In the rows, zero is written as 128.
[152 116 109  60  81 141 106 113 129 130 156 128 109 146 107 136 109 143
  72 136 156 128 128 127 171 106  98 143 103 107 142 144 144 140 131  77
 106 136  65 123  95 114 148 179  87 129] => <52>
[148 100 107 104 139 135 110 158 134 114 126  97  99 155  71 112  98 104
 165 104 127 116  91 137 138 164 129  94 132 119 130 200 141 171 131 100
 152 144 122 160 119 120 119 166 182 131] => <176>
[158 150 117  85  67 111  94 158 146 140 162  98 108 135  79  92 139 140
  88 108 147  88 146 119 154 167 127 181  76 159 153 144  96 138 132 119
 126 135 125 180  85 190 171  76 163 123] => <52>
[ 95 120 121 139 117 124  62  60  98 175 168 184 127  93 163 109 116 142
  72 179  93 117  88  90 171 159 145 191 126 149 172  98 144  68 161 155
 123 132  86 164 170 109 129 129  85 137] => <113>
[159 136  94 156  68 148 145 147 111 163 163 115 161 140  93  50 138 138
 124  93  92 129 119 123 163 132 162 145 108 186 146 120 168 185 134  81
 144 203 145 179  89 143  93  71 116 100] => <176>
[145 120 127 183 127 111 141 133 111 168 114 142 110 110 129 114  77 137
  92 149 141 136 138 118 130 121 160 176 119 169 169 131 123 107 161 129
 144 144  87  81 143  93 143 158 153 106] => <194>
[157 155 117 125 122 124 127 133 146 116 137 145  81 185 148  97  85 135
 108 147 154 164 166 115 111 103 160 152 130 116 149 172 132 106 155 107
 130 101 165 102 107 137  95 149 126  98] => <7>
[131 117 142 123 155 169 109 141 109  96  87 140  81 133 196 152 108  99
 131 132 122 167 110 145 116 117 135  71 103 137 117  96 104 143 135 148
 132 113 138 148 157  91 125 169 115 163] => <205>
[116 118 128 113 107 112 110 151 136  98 116 128 103 124 149 123 111 130
 103 102 143 105 168 127 145 142 117 148 113 149 134 157 132 114 118 101
 125 117 126 194  76 142 107 136 128 136] => <72>
[136 162 166 159 156 105 150 147 125  96 114 156 159 107  76  84 102 154
 103 151 153 129 170 137 143  98 122 131 105 124 137 150 159 115 105 169
 119 106  87 126 110  61 184 147 103 142] => <169>
[126 144 114  61 122 164 126 132 119  94 176 134  99 146 140  71 103 112
 166 115 140 122 131 130 104 149 157 118  87 127 174 129 121 103 170 124
 117 144 163 110 120 149 119  97 170 142] => <113>
[132 160 138 140 172 129 108 135 136 155 134  87 147 135 131 107 115 210
  63 115 195 142 161  55  73 125 116 144 168 137 135 129 156 121 116 104
 124 183 100  99  86 156 108 143 124  84] => <72>
[110 115 160  45  76 109  96 159 142 123 172 149 151 124 104  58 130 109
 124 130 108 100 120 107 162 172 171 192  51 101 123 131 100  50 143 128
 172 147 111 186 127 155 122 154 126 144] => <83>
[ 99 154 168 157 126 138 167 127 123  76 104  98  99 138 175 122 124 136
  74 110 132 145 180 108 113 101 138 108 151 117  90  89 106 153 111  99
 131 150 166  96 124 151 164 153 111 116] => <7>
[115 157  99 154 195 112 152 126 121 121 109 104 107 162 121  67 110 132
 168 149  89 148 106 167 104  88 181  48 115 108  90 127 139  87 129 150
  96 168 122 110 136  95 138 118 142 122] => <83>
[ 86  71 148 113 175 114 201 128 139 152 101 156 157 134 126 150  95 133
  85 137  73  98  95 169 154  54 103 152 112  80  90 102 128  81 120 130
 128 112 133 109 144  42 160 184 120 172] => <52>
[123 104 122 182 171 145 122  78 143 108 112  98  60 103 155 170 127 121
 159 117 148 128 143 136 120 115 156 105 111  75 114 150 141 109 169  96
 124 123 200 207 173  92  74 192 156 169] => <176>
[139 179 135 149 163 143 134 119 110  65 128  89  96 137 144  97 134 197
 145 158 181 149 179  87 114  86 159  64 141 154  94 130  97 144 172 152
  85 128 138 132 123 163 144  83 122 116] => <150>
[105 139 162 141 111 131 112 114 117 156 129 150 147 109 136 135 146 165
 122 132 147 178 146  99  94 124 119 154  92 156 180  76 162 172 156 144
 118 185 146 104 115 177 138  93  80 107] => <169>
[ 94 104  89 139 124 176 150  82  90 132 118 122 109  98 160 179 105 101
 130 130 123 129 124 188 135  65 103 110 128 104 103 126 150 133 144  97
 115 150 103  96 183  95 110 177 113 161] => <52>
[134 110 111 154 178 133 164  88 122 123 125 138  72 126 136 148 118 126
 113 152 130 140 138 149 117  70 150  98 108 119 111 149 126 104 194 140
 111 102 142 137 170 106 135 183 105 146] => <150>
[156 152 140  85 137 135 183 219 126 158 143 130 178 156  39  97  96 118
 171 142 139  77 122 151 120 133  97 175  86  97 143 175 171 159  86 112
 192 141 132 130 108 144 126 100 185 138] => <205>
[152 151 132  92  96  82 105 171 131  93 178 131  96 122  85 115 125  98
 106  86 134  98 147 164 128 153 137 112  94  75 134 145 120  91 151 131
 147 116 110 150 122 118 163 164 100 150] => <194>
[107 154 143 103 140 116  95 103 119 122  96 120  96 158 134 136 131  89
 125 120 111 116 108 131 116 141 123 114  88  97 120 101  83 114 130 169
  98 129 134 142 168 140 214 117 147 149] => <194>
[104 136 140 164 134 129 115 142 105 125 110 109  66 134 147 129 158  90
 149 126 146 167 121 129  99  60 174  78  85 115 117  98 116 112 190 187
  94 121 141 111 140 154  82  83 121 116] => <157>
[ 95 120 139  77  89 127 126 101 106 148 138 124 119 125  87  93 118  89
 164 128 176 188 103 171 132 146 182 115  99 158 158 118 146 122 150  77
 120 171  97 126 162 120  92 166 135 125] => <205>
[116 150 125 126 123 117 101 132 112  98 161 130 153 124  49 124 110 132
 196  84 184 115 159 140 120 159  90 161 121  89 120 138 176 172 120  73
 124 166 153 124 146 118 106 135 115 135] => <83>
[128 131 131 117  99 131  84 138 102 101 170 159 119 111 126 121 129 113
 123  70 113 104 126 138 147 138  89 187 111 180 144 172 188  91 129  90
 129 174  63 183 118 185 132 140  92 127] => <194>
[ 70 136  99 135 101 185 160 126 103 100 116 148 131 126 113 159 131 136
 110 121 125  79 144 155 154 126 124 144  74 154  80 108 174  90 127 100
  89 166 155 142 149 131 158 169 135 148] => <7>
[130 120 133 112 128 164 132 134 120 122  92  89 112 162 131 156 159  99
 143  65 152 122 119 138 134  94 134 138  94 143 106 106 128 126 130  68
 118 182 165 162 116 142  97 109 135 141] => <205>
[137 159 118 112 119 170  86 145 108 137 164 135 173  94 114 101 189 148
 141 103 145 110 105 100 123 178 125 179 120 210 131 105 168  93 128 116
 137 194 128 192 122 156 131  47 102 109] => <176>
[119 158  96 166  70 136 100 119 134 115 103 105 147 105 136 127 141 165
  85  64 109 143 132 169 141 175 106 138 151 122 150 127 201 111  91  66
 160 177  87 160 122 123 111 117  84 125] => <72>
[146 128 156  64 130 109 154 100 119 112 158 106 156 147  93  89  61  66
 150 119 149 103 159 102 123 137 139 132 122  27 134 162 121 175 135  59
 157 154 164  90 106 121 136 147 181 145] => <113>
[116 156  92 155 145 130 109 103 115  96 103 113 143 123  91 131 129 141
 173  73 142 117 144 159 113 124 114 122  97 117 137 120 199  85 124  71
 104 177  69 137 155 126  82  87 108 152] => <157>
[120 151 113 116 178 141 169 140 134 141 156 152 136 109 115 200 130 169
 140 181 142  86 136  93 108 113 120 170 107 126 150 153 200  92 134 148
 138 123 123 147 148 115  93 123 136 137] => <169>
[119 123 112  66  91  81 119 123  96 110 139 155 124 105  87 200 130  81
 192 134 162 118 121 200 173 173 109 155  77  89 124 122 151  88 153  93
 126 100 143 162 170  75 144 142  85 145] => <83>
[108 185 151 127 147 140 167 182 114  49 148 136  93 148 126 116 115 128
 111 149 138 131 170 176  82 112 121  71 143  75 112 153 133 143 131 150
 128 118 189 110 133 125 144 149 108 137] => <7>
[ 81 129 147 144  94 129 129 120 117 182 124 111 150 127 127 128 156 105
 167 118 144 150  99 139 136 115 140 163 122 106 118  99 124 109 117 130
 117 143 159 114 165 132 108 159 113  98] => <83>
[126 135 197 100 124 143 214 126 131  77  93 119 130 169 119 130 106  98
 136 127 121 132 145 152  81  40 154  79  89  62  81 101 121 132 120  96
 129 136  81  86 135 119 137 113 153 140] => <205>
[102 146  91  96 157 127  96 159 109 151 139 157 148  77 181 141 129 148
 108 162 138 112 143  94 114 122 121 157 103 183 158  62 157 133 139 147
 119 171 153 123 105  82 116  97  86 137] => <52>
[143 147 128 125  74 152  54  78 118 123 141 128  89 129 185 140 166 140
 133 113 135 140  99 149 155 109 122 116 142  67 163 115 121  87 149 114
 136 102 114 181 140  61 121  92  65 137] => <113>
[ 83 156 121 125  80 151  97  77 144 178 123 147 151 119  60 125 202 127
 161 104 115  82  95 134 132 137 102 199  94 117 110 101 166  62 109 147
 114 159  99 127 167 166 207  88 104 107] => <83>
[117  93 154 148 132  95  87 158 114 186 163 145 147 137  72  65  74 123
 105 165 137 113 128 128 130 130 132 160 161 155 150 182 101 140 111 116
 122 135 147 104  89 116 145 182 177  84] => <7>
[114 136 183 132 131 122  95 140 115  86 157 155 141 132 122  77 124 125
  68 200 159 151 147 108 124  87 162 128 141  82 119 163 117 114 131 161
 116 125 142 137 107  31  79 173  99 135] => <7>
[153 106 173 128 137  83 158  98 131 124 133 142 158 122  96 166  95 128
 135 105 138 106 134 128 120 144  78 132 141  59 109 130 128 135 103  98
 164 104 107 141 129  42 179 173  92 175] => <194>
[150 122 130 108  81 153 134 110 115 190 164 168 174 143  97 143 117  96
  78 164 136 119 125 126 144 152 121 204 106 102 152 129 120  93 131  98
 145 121 175 130 161  74 142 177 114 125] => <7>
[109 107 112  49 112 117 120 141 127 103 133 180 151 136  94 142 106 148
 124 134  89  80  96 172 148 143 128 111  85 110 100 135 140 129 133 116
 138 101 100 172 140  77 181 152 125 148] => <150>
[ 67 107 125 142 186 151 205  94 162 116  44 132 119 150 107 175 102 194
 166 162 131 102 111 117 149 143 162 127 128 164 112 131 132  71 128 124
  98 130 151 129 148  96 166 136 197 158] => <169>
[116 180  95 137  69  91  91 100 132 147  98 107 107 101 121 121 165 131
 169 106 140 117 157 132 132 159 165  89  91 136 179 105 128 101 168 164
 119 123 128 173 139 147 132  85  87 135] => <157>
[151 128  93  54 145 124 141 105 150 139 171 186 136 144  86  91  81 114
 134 202 101 124 139 124  98 128 160 116  53  85 152 184 178 132 174 139
 113 127 132 102 125 151 142 178 145 131] => <150>
[151 139 111  98 101 119 117  80  98  98 167  76 113 113 184 165 152 140
  99 166 127 149 134 146 121 114 151  62 104  72 152  95  84 135 147 143
 101 107 175 128 135  97  91 127  97 144] => <150>
[150 134 122  74  82 143  72 178 126 100 186 138 103 113 119 119 141 117
 125 138 122  84 151 131 144 147 135 124  69 160 198 130 110  56 129 113
 108 132  98 177  82 147 145  97 117 129] => <169>
[106 165 106 104 165 162  96 173 142  97 178 177 135 149 120  37 123 145
  98 109 100  92 111 121  87 123 141 124 126 147 107 101 150  51  85  97
 129 142  83 136 109 137 139 108  80 121] => <150>
[ 89  66 116  99 140 143 180 114 144 150 126 119 148 131 169 134 135 152
 144 136  89 138  90 152 149 121 127 109 126 154 116  87  88 119 119 148
 101 126 179 132 123  89 108 147 122 180] => <52>
[144 184 135 137 143 120 106 130 148 101 137 114 105 144 115  81 124 166
 126 101 129 108 153 136 128 113 137 121 116  67 135 160 135 120 113 131
 139 100 146 184 129 128 118 101 146 138] => <157>
[172 233 155 211 159 153 144 224 133  73 118  83  73 127 116  49 115 166
  95  74 166 135 191 104 116 107 142 106 142 170 148 173 149 161 121 152
 133 124 124 136 118 184 170 113 178  72] => <157>
[124 144 137 181 129 130 116 121 115  98 125  73  49 118 154 140 145  88
 150  92 144 177 154 109 129  91 159  85 118 133 109 114 142 128 173 109
 134 145 180 163 158 112 125 134 146 123] => <7>
[139 135  91 108 114 185 252  55 118 123  83  99 128 146 199 172 110 146
 120 140  94 121 128 157 157  89 116 110 103 142 110 113 127 100 121  98
 107 142 174 132 117 119 170 118 132 168] => <52>
[118 169 155 177  89 188 121 170 136 127 143 117 119 145  85  62 156 216
  52  99 164 122 113 107 121 147 131 190 103 173 149 117 133 129 117 107
 143 165 129 170 122 180 155 106 135  94] => <150>
[ 93 126  83 145  89  83  74 111 121 181 118 139 119 127 123 126 125 109
 127 115 108 144 119 128 143 175 137 152  86 171 183 111 157  90 158 143
 113 134 119 208 147 136  77 106  96 140] => <72>
[108 108 130 122  99 137 177 118 167 101  88 120  85 140 160 101 107 152
  95 142 104 102 127 101 165 154 201 135 138 151 140 143  96 103 157 132
 126 129 139  81  79 161 162 140 183 115] => <113>
[192 211 128 168 103 101 229 163  98  96 166 109 160  99 105 115 103 115
 160 174 141 121 201 149  93  80 145  91  90  63 152 175 204 111 143 134
 159 147 112 119 112  81  85 121  87 122] => <83>
[ 98 123 144 150 199 138 160 126 108 109 135 134 122 131 144 101 119 110
 138 184 137 146 149  87  92 114 136  93 164 143 108 110 106 137 139 157
 112 143 169 145 122  88  81  67 115 162] => <72>
[133 136 156 124 155  89 108 156 157  77 148 179 119 120 105  86 104 121
 121 105 121 133 179 166 101 103 157  94  99 127 153 149 148  84 140 113
  98 119  95 163 106  83 138 163  90 139] => <169>
[147 142 121 113  91 117  68 154 125 113 145 111 119 123 111  95 143 118
 141  82 178 136 152 137 147 125 151 127  70 111 137 133 152 126 160 107
 100 145 184 180  80 134  99 149 108 117] => <176>
[130 131 184 123  91 103  78 162 124 124 161 126 128 133 143 132 138  88
  71  73 123 160 106 141  85 143 132 145 122 125 161 138 116  81 134 131
 149 119 161 161 133 108 112 174 116 103] => <7>
[140 111 129 119 200 163 129 148 133 122 113 110  79 142 183 124 147 116
 152 149 169 162 127 111 120  69 158  89 138 131  93 154 113  97 172 150
  94 126 179 126 105 142 102 179 115 110] => <176>
[132 117 139  66 146 142  52  88 129 125 131 102 132 112  69 145 131 116
 172  79 154  94  97 139 120 125  78  86 114  29 102 159 153  91 128 110
 152 130  89 160 164  78 199 208 138 156] => <176>
[173 114 130 148 114 150 112 120 136 122 160 120 139 110 138 113 166 149
 131  78 132 142 111 124 155 164 116 187 137 169 139 154 162  93 142 111
 132 148 124 133  96 179 134  95 121 115] => <113>
[123  82 130 116 130 103  60 141 121 154 118 138 139 143  43 151 100  97
 135  68 142  69 111 124 122 158  76 158 114 142 117 141  96 123 102 117
 137 118  80 114 101 148 188 132 137 138] => <169>
[130 124 144 101  92 137  99 137 135 101 152 183 170 126  97  71 111 116
  65  90  95  88 128 164 144 148 118 143 113 100 136 122 138 117 104 108
 109 135  64 103 113  96 197 167  99 130] => <113>
[109 122 138  72 179 134  63 112 135 117 135 134 133 132 125 122 162 131
 157 118 124  99  99 136 107 109 118 123 117 123 119 141 104 100  93 165
 118 120 137 178 112  78 144  82 150 155] => <169>
[148 149 152 157 180  92 144  96 118  94 111  93  83 130 120 145 111 140
 148  98 153 173 160 171  78  26 161  40  96  69  91 128 171 128 179 121
 121 136  77 135 168  81  99 154 124 149] => <205>
[188 202 132 167 163 116 143 200 123 139 126 162 141 126  83  78 105 148
 101 135 147 117 162 135 139 157 120 190 133 214 128 142 153 112 104 139
 143 108  89 130 130 182 210  78 124  88] => <205>
[ 95 128 170  85 123 135 142 102 150 165 112 144 154 137 131 132 165 183
 112 123 138 148  97 137 126 124 128 169 141 178 151 113 137 117 113 146
 105 138 125 121 137 155 145 153 114 103] => <205>
[159 125 138 107  66  85  98 144 163  97 138 136 124 168 105 105  97 130
  72  88 126  98 150 122 124 186 147 143 110 113 158 144 101 144 122  90
 103 107  55 114  84 172 146 139 129 108] => <113>
[150 155 177 112  85 105 104 117 137 111 179 155 128 141 106  98 136 152
  65 141 152 119 141 137 132 112 144 136 126  67 119 130 120 120 133 124
  93  87  58 120 114 129 178 121 100  92] => <113>
[145 152  79 173 141 115  80 143 132 122 115 158 149 120 121 102 121 149
  92  88 109 102 152 120 159 127 127 164 144 176 101 145 155 140  92 152
 136 115  81 136 102 120 131 113  79 128] => <169>
[ 97 178 136 128 108 149  88  69 132 134 127 152 112  96 119  98 173 161
 117 145 177 131 136 171 135 111 147 136 195 120 136  99 120  89 100 117
 127 114 100 117 164  71 153 116  59 120] => <205>
[ 79  94 167 159 130 113 141 109 126 154 144 183 119 115  72 122 134  97
  67 179 129  89 110 122 113  90 126 140 103  57 147  72 128 125 136 170
 103 108  88  81 141  25 151 155  82 153] => <113>
[ 81 117 140  96  94 112 175  65 134 129 125  84 129 125 104 182 159 157
  78 181 145 119 137 142 176 133 172 128 127  57  97 124 114 118 138 104
 115 138 164 132 173  83 133 202 147 142] => <7>
[148 101 117 111 142 124 102  79  93 195 114 145 185 127  71 173 148 106
 137 180 156 112  84 143 165 127 112 190 110  70 111 129 130 133 153 125
 129 136 183 148 160  45 137  98 123 138] => <176>
[165 219 108 194 125 181 199 114 175 119  79 154 122 134  89  83 155 175
 160 130 165 103 172 142  99  81 135 132 152 170 134 171 195 142  75 160
 128 101 115 118  94  76 162  73 125 115] => <205>
[103 124 112  98 121 140  72 110 101 146 148 164 132 107 164 100 133  99
 160 150 114 172  90 163  85 118 137 111 117 137 177  98 138 103 127 156
 113 158 110  77 150  63 100 146  85 109] => <83>
[148  99 132 110 108 111 149 148 130 129 102 131 118 138 103 172 128  84
 142 128 122 126 114 158 132 145  85 133 102 103 124 148 126  94 128 144
 157  72  85 152 133 105 153  95 125 150] => <72>
[119 105 101  94 191 138 120 100 105 143 121 152 163 107 175 182 115 172
 129 140 114 131  97 171 134  96  96 159 147 136 123 124 159  90 149  93
 135 161 127 156 173  43 106 120 105 162] => <52>
[164 113 132 104 128  97 104 174 128 100 140 132 142 116 114 134 133 139
  97  69 120 117 139 150 134 123 104 154  67 147 147 133 138 104 149 115
 142 110  84 175 139 114 140 162  97 136] => <150>
[ 99  98 119 124 108 142  86 103 120 137 183 161 132 101  74 113 163 111
 160 101 133 129  95 126 122 136 128 189  85 153 164  74 154  53 170  90
 136 147 131 152 174  96  92  72  92 151] => <150>
[108  71  95 114 127 155 100 128 119  89 150 138  92 128  49 153 127  99
 182  91 124 110  84 149 134 163 124 131  87 173 118 179 180  92 185  69
 115 173 112 162 136 175 115 128 160 147] => <150>
[ 81 110 128 130 105 123 180  25 120 135 101 145 127 119 121 151 125 129
 176 151 138  87 116 146 111 104 149 122 121 106 154 122 123  37 131 110
 129 106 116 167 139  42  67  91 100 185] => <157>
[166 170 121 143  69 164 167 143 152  96 135 132 143 137  88 129 156 125
  85 104 108 105 181 130 174 118 108 136 104 113 142 156 179 138  97 102
 107 143  87 136  99 171 176 153  62 122] => <169>
